Each row is followed by its class.
[ -9   5 -41  18  -7   8  23  25  55  16   9  16   7 -25  -2  13 -10 -16
  31  23  13 -15 -33  -4 -10  23   1  28  -4   3 -16   7   2 -48 -22 -36
 -30 -13  -1 -94  17]  <125>
[-22   5   6   7  25   7 -11  37  48 -12 -12  11 -31 -52  20  -4  21  14
  14  29  -6 -24  13 -14   1  -1 -14   9   1  20 -13  -7   2   0  12   1
  15  -9 -13   9  64]  <100>
[ -5  34 -16   8  -4  55  16  72  -2 -72  36   1  38  40  -1   2  31 -12
 -13  21 -38 -22 -30 -39 -36 -15  37  -9  21   0   6   6 -18  -3 -28 -18
 -17  21  -4  51  47]  <65>
[ -9  -1   8  -4   4  22  18  35   2 -50  -4  -5 -25 -15  -3   6 -17  19
 -24 -27 -28 -17   6 -21  13 -21  -7 -13  16 -20 -14 -15  -9  -6  23  11
  -6  -7 -26  62  49]  <66>
[ -3   6   4  17 -41  -6  19  25   6 -63 -19   3 -39   6  11  13 -31   0
   8 -17   9   0  -3   9  11 -12 -33  21  -2 -36 -15  -7   7 -10   4  25
  19 -18 -15  48  28]  <39>
[ -3 -17  12  14  -3  50  15  22  22  55  15 -14 -25   6  -7 -12  -7  -4
  41 -16  29 -10 -12 -10 -14  18   6  -4   1  -1   6  25 -44 -29  18  -1
   1  27  -1 -34 -65]  <66>
[  2  21  33   4   6  50 -20  56  10 -43  43 -34  25  31  12 -41  37  25
  15  32 -28 -47  10 -31 -62 -34  39 -26  51  25   1  -2 -22   6   9 -13
 -18  29 -13  22  58]  <77>
[ 20 -19   3  14 -21  41   7 -11  34  78  12 -21 -27  -9  13 -46 -14   9
  32 -53  53 -21  16  -4 -37 -21 -22  -5  15 -39  -7  24 -59  -8  17 -33
  -4  -5 -10 -38   1]  <48>
[  6  18  25   4  13  47  36  48  18 -36  28 -14  44  18   4 -24  44  37
  13 -20 -41 -15  -3 -50 -33 -30   9 -27  43 -13  -3  -4 -16 -18   9 -21
 -19  43 -41  34  52]  <77>
[  2   2 -45  11   6  10   8 -20  42   5  -4 -19  29 -15  21  10 -23 -35
  -6 -20  31 -11 -41 -15 -12  22 -18  19   1   4 -31  22  -7 -22 -33 -59
 -40 -41  -4 -86  15]  <48>
[  4  -6  -5   7 -13  54  16  35  19  85  -2 -10 -21 -34  12 -33   0  17
  43 -24  36  -7   3 -22 -24  15  -3  -3  -4 -24  -6  32 -43 -12   7 -17
 -28  19   1 -32 -18]  <48>
[-13 -18  -8  -4 -12 -15  19   2  21 -72  -7   7 -27  -6   9  33  -7  -6
 -56 -18 -24   9 -13  -5   4 -34 -37   4  -1 -20 -15 -18  24  -7  10  -5
  -6 -29 -10  23  69]  <65>
[-11 -24  30   0  13  23  -4  34  34 -17   0  20 -27 -22  17  13  -6  25
  26   4  -4   9  20 -14  14 -26  -2   1  -7  -2 -16 -16  -5  23  10  33
  -1 -17 -13  42  26]  <100>
[  9 -15 -11   6 -30  54  18 -19  12 -49 -14   2   7   4  10  32   7  19
  55 -56  17   7  21 -34 -23 -25  -9 -15  20 -30  -4 -23 -46  11  17  -1
 -16 -23 -16   7  42]  <77>
[  9  -2 -23  13  -9  54 -14 -38   3 -26 -14  -7   6  -3  -4  23  18  11
  69 -42  45  18  21 -28 -23 -43   1 -25  28 -28  13 -11 -43  -1   8 -18
 -10 -24  -2   9  48]  <48>
[ -9   1  14  22 -29   5 -10  17   7 -60  -6   2 -30  -4  24  17  -1   4
  -3   1  47  18 -10   8   8 -24 -15  15   2 -27   1 -12  11  17  -2   3
  -7 -53 -19  47  72]  <39>
[-17  43   8   3 -10  54 -35  62 -24 -46  29 -13   6  32  11 -24  34  24
  15  34 -18  12   3 -25 -45 -28  43  15   3  27  15 -11 -33  -6 -46 -19
  -8  37 -20  47  24]  <125>
[-29  -1  -3  14 -21 -25 -14 -27  13 -23  -4 -22  -7 -26  -5   9 -24 -22
  -7  12  23  -4 -21 -10  18  -6 -28   5 -12  47  13  25  13  12 -16   1
   9 -68 -11   0  28]  <48>
[-16 -20 -33  15 -10  59  42  26  15 -39 -12  10 -18  15 -17  52  20 -14
  36 -40  -1  15  26 -63 -11 -28 -15 -19  31 -28  -1  -2 -42 -20  19 -12
  -6  17 -11 -17   3]  <100>
[-19  12   6   1   2  51  13  88  -1 -22  29 -23   3  40   5 -21  46   4
  20  37 -19 -16   7 -56 -46 -24  43   3  28  -4  26  26 -36  11  20  -9
 -17  33  -6 -13  23]  <100>
[ 34  25  -1 -22 -46  -5  20   2  13  51  14 -24   0  29 -32 -45 -20 -36
  22   3 -36 -33  10  16 -19  -2   4 -25   2 -10   3  -2   8 -46  18 -36
 -12  29  -1  15  -4]  <140>
[ -1  30  -9  12  24  50   8  84  17 -33  37   0  30  27  -3 -11  37   9
  15  22 -45 -27  -3 -50 -28 -29  41  -8  28  15   9   4 -43  -1  -9  -9
 -17  24 -15  26  65]  <100>
[ -2  33  -3   6  22  29   7  34 -27 -69  41 -18  35  39  15 -22  10  17
 -54  27 -35 -33  20 -30 -42 -23  34  -2  42   0  19   4 -30  33 -17   9
 -14  11 -23  42  59]  <77>
[ 12  14 -13  18  27  53  29  29  40  84 -11 -14  -6 -22  14 -31  17   7
  68 -29  22 -22   6  -7 -12  24  -2  -1  19  -2  -3  16 -70 -13  30 -16
  -2  12 -12 -17 -14]  <100>
[  2   3  26  16 -12   9  20  35  22 -29  20  29 -46 -31 -11 -19 -21 -20
  -1  26   2 -23  39   4   1  -3 -16   4   1 -54  -1   5 -15  -5  27  47
  19 -27   0  60  39]  <39>
[  6   8   1  25  30  18   4  15   5 -39  36 -22   1  -9  11 -20 -47  -2
 -14  17  30 -31 -16  -7 -11   0  -4  13  23 -58 -34  19   6 -18 -14 -37
 -35 -17  -5 -62 -25]  <39>
[  6   5   8   6 -42 -57   0 -59  -6 -18   1  -1  22  -5 -10  -2 -49  22
   8   1 -12  18  -8 -27  58   2 -25  11 -39  36  25  17   1  40 -27 -18
 -30 -58 -33  -2   8]  <77>
[-17  15 -11  -4  14  29  18  58   1 -41  19 -11  28  22  16  -1  14  25
 -17  15 -35  -1  -4 -27 -22 -31  24  -6  32  24  -6   5 -25   1  -9  -9
 -19  18 -15  34  54]  <125>
[  6 -18 -11  19  11  75  50  13  45 -46  -1   8 -20  -7 -34  21  25 -28
  72 -38   3   4  20 -42 -33 -37 -21 -30  43 -62  -9 -17 -42 -60  49 -23
  -7  -1   3 -30  30]  <100>
[ 15  10  13  17  18  44  34  51  47  75  21  -7  -9   1  26 -38  22 -13
  23 -22  19 -36  -9  10 -30  30 -11 -10  25  28  -9  18 -32   4  27 -14
  -8  26 -15 -44 -25]  <66>
[ 14   2  -5  21  30  33 -19  -4  13  21  22 -25  16 -17  17  23 -12 -18
  35  12  12 -14  -4 -23 -31  20   9   0  11 -17 -15   5 -20 -44  -5  10
  15  14  -7 -62 -10]  <100>
[ -8 -18 -38  11   5  42  54  48  30  69   8 -15 -16   5  11 -17  -7  -9
  12 -31  16  -7  -7 -11 -17   6  -8 -14  29 -13  -6  21 -49 -26   4 -28
 -39  32 -13 -59 -46]  <125>
[ -2  41   2   6  23  56  -9  69 -21 -55  29 -19  24  49  11 -29  28   1
 -28  26 -23  -6   4 -31 -56 -27  40   7  25  23   8  11 -39  29 -23 -20
 -25  14  -2  20  28]  <100>
[-15  41 -28  -1  26  53   2  75   5 -47  23 -12  26  29  34 -34  46  -6
  10  33   4 -17  14 -26 -40 -21  38  20  31  10  19   4 -32  64 -17 -21
 -43 -13  -5  38  34]  <48>
[  9   1   2  12   3  62   6 -28   9 -55  -2  16  -8   5 -11  25  18  16
  36 -47  37  26  26 -38 -10 -24   6 -21  11 -43   5 -12 -49  19  30 -40
 -41 -34  -9 -11  18]  <140>
[  3  18  23   0   2  93  19  46   7 -31  40 -20  15  54   9 -31  12   5
 -21 -18 -14 -35 -10 -33 -46 -38  26 -39  35   4  -4   3 -31  -2  -8 -28
 -25  13 -21  46  48]  <140>
[ -2 -23   2  10   7  37   1 -39  -2 -45  -9   8 -19   3 -18  42  11   5
  23 -30  12  37  39 -49   5 -33 -10 -28  13 -35  16 -11 -49   0  22  11
   4 -23   7  22   1]  <140>
[ 21  14   7   4   1  18  46 -17  14  20  -2  -8  23  -8  -9  -6 -17 -21
  30 -18   4  -1 -23   0 -12  34 -13  29   3 -44 -18  13  -2 -54  13 -17
   5 -11  -6 -60 -18]  <66>
[ 33  28  22  -3 -35  50   7   8  23  14  14 -44   1  11 -20 -31 -14 -14
  91  -8  -3 -34  -1  18 -48 -23  -8 -15  28  -2 -12 -19  10 -61  41 -16
   4  14   0   7  -9]  <66>
[ -1 -12 -13  22 -13  17  14  41  47   7   6 -15  10  -8  -9  29  20 -35
  43  11   5  -1 -27 -44 -14  12  -8  18   1 -13 -14   8  -5 -54   7 -30
   1  -1   7 -37 -19]  <100>
[ -8  -3   0  15  31  35  29   8  44  61   6 -16  -8 -28   9 -23  15   4
  30 -45  45 -16 -24  11 -20  16  -4 -20  18 -13  -1  19 -52 -12  23 -13
   2  -5 -23 -45 -20]  <140>
[ -5  38 -24   6  14  50  36 114   6 -70  27 -13  21  46   8 -19  40 -10
 -27  28 -44 -22 -23 -36 -46 -27  29  -9  50  13   2  -5  -3 -22   2 -26
 -25  52   2  38  70]  <14>
[ 11   3  20   3 -14  47  23 -35 -13 -58 -19  -4   8  27  -5  23  16   8
  48 -63  26  41  17 -25   0 -36 -11  -7  26 -39  13 -21 -19  26  33 -12
 -20 -46 -26  15  11]  <66>
[ 16   6 -11  20  14  50   2  22  36  94  10 -21   6  -9  36  -8  11  11
  38 -29  32 -21 -16  -3 -31  29   5 -13  24   6 -20  26 -44  -6  13 -25
 -32  33  -8 -82 -41]  <65>
[-21  -5   2  16   4 -42 -18 -24  13 -16  -5  -5  -1 -31 -14  25 -17  25
   5  -2  -4   4 -10 -35  56 -18 -10   9 -21  14  23   8  -6  11  -6  13
  16 -50 -40  18  27]  <100>
[ -2 -11  -2  11   6  48  10  28  43  73   7 -32 -23  -8   9 -39  14 -17
  32 -17  34 -33 -15  -6 -31  16   1   4  10 -10  -7  23 -39 -39  21 -30
 -12   8   5 -34 -18]  <48>
[-27   1 -34   6  -8 -27  -8 -11  22 -38 -27   3   7  13   3  31 -25  -1
 -15   3   5   7 -29 -24  43   7   0  25 -29  38  11  17  -2  22 -34 -21
 -16 -35 -22  -3   9]  <100>
[-13   2  -5  12  16 -13  -3 -37  -2 -22  -8 -27  15 -13  -5  10 -26  31
  -6 -16  12  21 -13 -39  60 -35 -22  -9  12  24  26   8  -6  35  -6 -17
 -37 -70 -31  25  11]  <66>
[ 23  35  -1  -3 -53   2   2  14  14  24  17 -30   8  35 -48 -25  -6 -58
  26  17 -43 -28 -18  25 -43  -3  -3 -20  12  34  -6   3  23 -73  -2 -30
   5  37  18   1 -30]  <65>
[ 27  -5 -20  11  -8  45  14 -42   5 -22  -5   9  -1   7 -13  31  -2  -2
  54 -44  17  25  19 -32  -9 -25 -11 -18  14 -17   7 -15 -40 -21  32 -15
 -16 -11   8 -34  28]  <14>
[ -7  14 -12  -4  -7  35  39  91   9 -18  30 -16  16  44 -19 -21  32 -30
 -16  26 -58 -11   1 -51 -46 -24  16  -7  29   3   1  23 -26 -36  -3 -34
 -13  57   1   2  20]  <100>
[-18  -7  15  -6   3   8  14  16  16 -57  -3   7 -40 -38   4   0 -14   5
   9  -5 -12   0  -8   7   4 -19 -20 -14 -15 -23   0 -26  -1 -11   4  37
  27 -24 -15  58  53]  <140>
[-16  12  -2  10  -7 -23 -20 -40  15  -4 -11 -15   9 -38  21   6 -24  20
  26  -5  26  14 -23 -16  35 -10 -38  11 -23  45   4  11  25  22 -35 -15
 -10 -50 -37 -11  20]  <48>
[-14 -14   3  13  10  31  24  49  44  84  11  -8 -15 -10   4  -9  19  -6
  20  -5  13 -26  -1 -25 -16  28   9 -20  13  25   1  45 -37 -10  32  -5
 -11  39 -16 -70 -27]  <100>
[ 15  46  -3  10   7  59  -4  69 -10 -23  43 -16  20  46  27 -30  26 -10
  -3  28 -19 -41   6 -28 -35  -9  31  -1  20   7   7   2 -31   9 -18  -5
 -25  20  -5  46  42]  <39>
[ -8  -7  24   5  -3 -50 -11 -60 -20 -16 -21 -45   6 -23  13   3 -33  16
  -9 -12  32  39 -15 -19  50  -3 -33  19 -11  -6  26  22   6  44  16   0
  -7 -84 -28   3 -24]  <66>
[-10 -21  15  -2 -15  82  39   7  13 -45 -14  -8 -12  32  -2  11  18  -2
  70 -40  19  31   0 -29 -13 -41  -9 -11  41 -38 -11 -16 -26 -22  19 -36
 -18  -6  -9  -6  10]  <66>
[  8 -14  11   4   4  66   1 -53   6   6 -19 -20  -1  -8  -8  19  21  20
  71 -52  41  24  41 -33 -14 -40  -9 -31  46 -43  12 -10 -52 -12  51  -4
   4 -18 -12   9  14]  <66>
[ 13  28  15 -11 -26  30  -3  18 -10  13  17 -42 -10  28 -28 -48 -15 -11
  18   2 -30 -48  13   7 -55 -24   5 -21  23   5 -11   5  17 -63   8 -15
  15  58   0  17  -7]  <48>
[-25  17  -6 -10  21  35  47  88  -3 -40  21 -16 -12  23   0 -17  25 -30
 -48   8 -56 -23  -4 -18 -44  -2  19 -11  31 -15  -1   4 -27 -23   4  19
   6  34 -10  17  29]  <140>
[-15  23 -14  -2  11  22  -1  46  20 -22  24 -27   7  11 -11 -31  21   7
   1  21 -44  -5  17 -54 -25 -52  14  -9  35  -8  19  17 -32 -35  -3 -13
 -23  36 -23  21  66]  <48>
[-10  39  -6   5   3  24 -24  69   7 -36  28 -20  24  44   0 -13  40   5
  14  18 -45 -14  -8 -40 -28 -31  38  -4  17  45  12   0 -35  -3 -25 -26
  -4  46 -30  24  45]  <100>
[ -4  22  -4  -8  29  49  -6  50   3  -9  32 -21  28  22  12 -36  44   9
  -8  41 -25  -8  25 -42 -28 -32  43  -1  39 -33  18  10 -49  17   6 -24
 -33  14   3  61  22]  <65>
[ -2 -17 -27  13  20  28   5  10  28  86  22 -17 -21 -22  11 -23 -18  19
  29 -20  41 -21   9  -7 -12  -5  17  -4  20 -34   5  31 -61  -9  14 -14
 -34  14 -16 -69   0]  <48>
[ -5  10  12  -1  -6 -35 -29 -63   0   6  -8 -24  21  -7  -1  -6 -18  21
   4  -2 -15  17   1 -21  55 -21 -21  -4  -9  37  18  16 -19  30 -12 -16
   4 -48 -24  56  -2]  <65>
[ -1  15 -23  28  23  73   1   1  30 -30 -10  24   9  -1 -14  42  38  -9
  62 -14  28   7  30 -49 -20  -3  19  -4  22 -13  11  -5 -48   3  13  -4
 -22 -19  -4 -36  10]  <100>
[-16  -9  10   6  -5  -3   3  35  20 -41  -4   7 -38 -48  10  11   2  23
 -28   3   3 -13   3 -26   4 -12 -18 -11 -13 -17   5  -5   6  23  24  28
   5 -37  -6  49  56]  <140>
[ 10  31  -8   6  13  44  34  69   9 -15  23 -18  33  51  19 -29  53 -15
  22  14 -14 -10  -9 -28 -44 -13  30  10  32  -4  19  10 -37  16  13 -33
 -24  12 -10  -2  43]  <100>
[ -3 -12 -24   5 -27  66   2 -11  17 -64 -14  -1  -6   6 -16  28   4  12
  72 -41  29  19   9 -45 -15 -64 -13 -18  15  -9  -4 -18 -17   0   3 -41
 -47 -39   9   2  33]  <48>
[-17   2   7  -4 -36 -15 -56 -52  16  15 -11 -16  -1 -31   6   4 -29  17
  10   4  11  -3  21 -13  27 -25 -17  -3  -8  43  -2  12 -15  43 -18  -7
  -1 -62 -19  25   9]  <65>
[ 18  23   2  11 -32  58  66  52  23  83   6   0 -14  -9  -4 -37   5 -21
  35 -46  18 -10 -13  11 -31  25 -13  11  17 -31 -11  12 -28 -32  16 -26
 -26   8 -26 -55  -4]  <66>
[-15  11 -16   0  -9 -34 -25 -17  -4 -52 -18   5   7 -23 -10  17 -25  22
  -3  20 -14  45  -4 -43  48 -18 -18   8 -29  49   9   4  10  14 -31 -21
 -22 -21  -2  24   6]  <14>
[  9  -3   6  19  24  27   3  16   9  84  20 -24 -10  -5   2 -31   4  15
  21 -12  19 -25  -8 -15  -2  14   6 -25  20  -2  19  24 -42 -20  10  -6
   4  40 -14 -22 -31]  <66>
[ 16 -16  19  28 -21  29  17  34  -3 104  20 -33 -24  12  16 -18  10  -2
  25  -5  22  -2  -6 -21  -2  35   9   7   4   4  11  28 -60 -16  36 -15
 -10   4   5 -22 -32]  <125>
[  8  10 -13  17   3  10  -2  -3  39 112   4 -19 -12 -32   8 -12   7   0
  53 -29  26  12  -1  17 -11  16  -6   3  10  -7   6  17 -59 -25  18   0
 -11  14 -22 -60 -34]  <65>
[ 38  42  25 -10 -41  17 -14 -29   4  61  22 -37  22  23 -20 -50 -17 -11
  49 -16  -6 -26  12  31 -48 -21  -7 -31   6  44   1  -1  -9 -16   0 -15
  18   9  -8  16 -27]  <140>
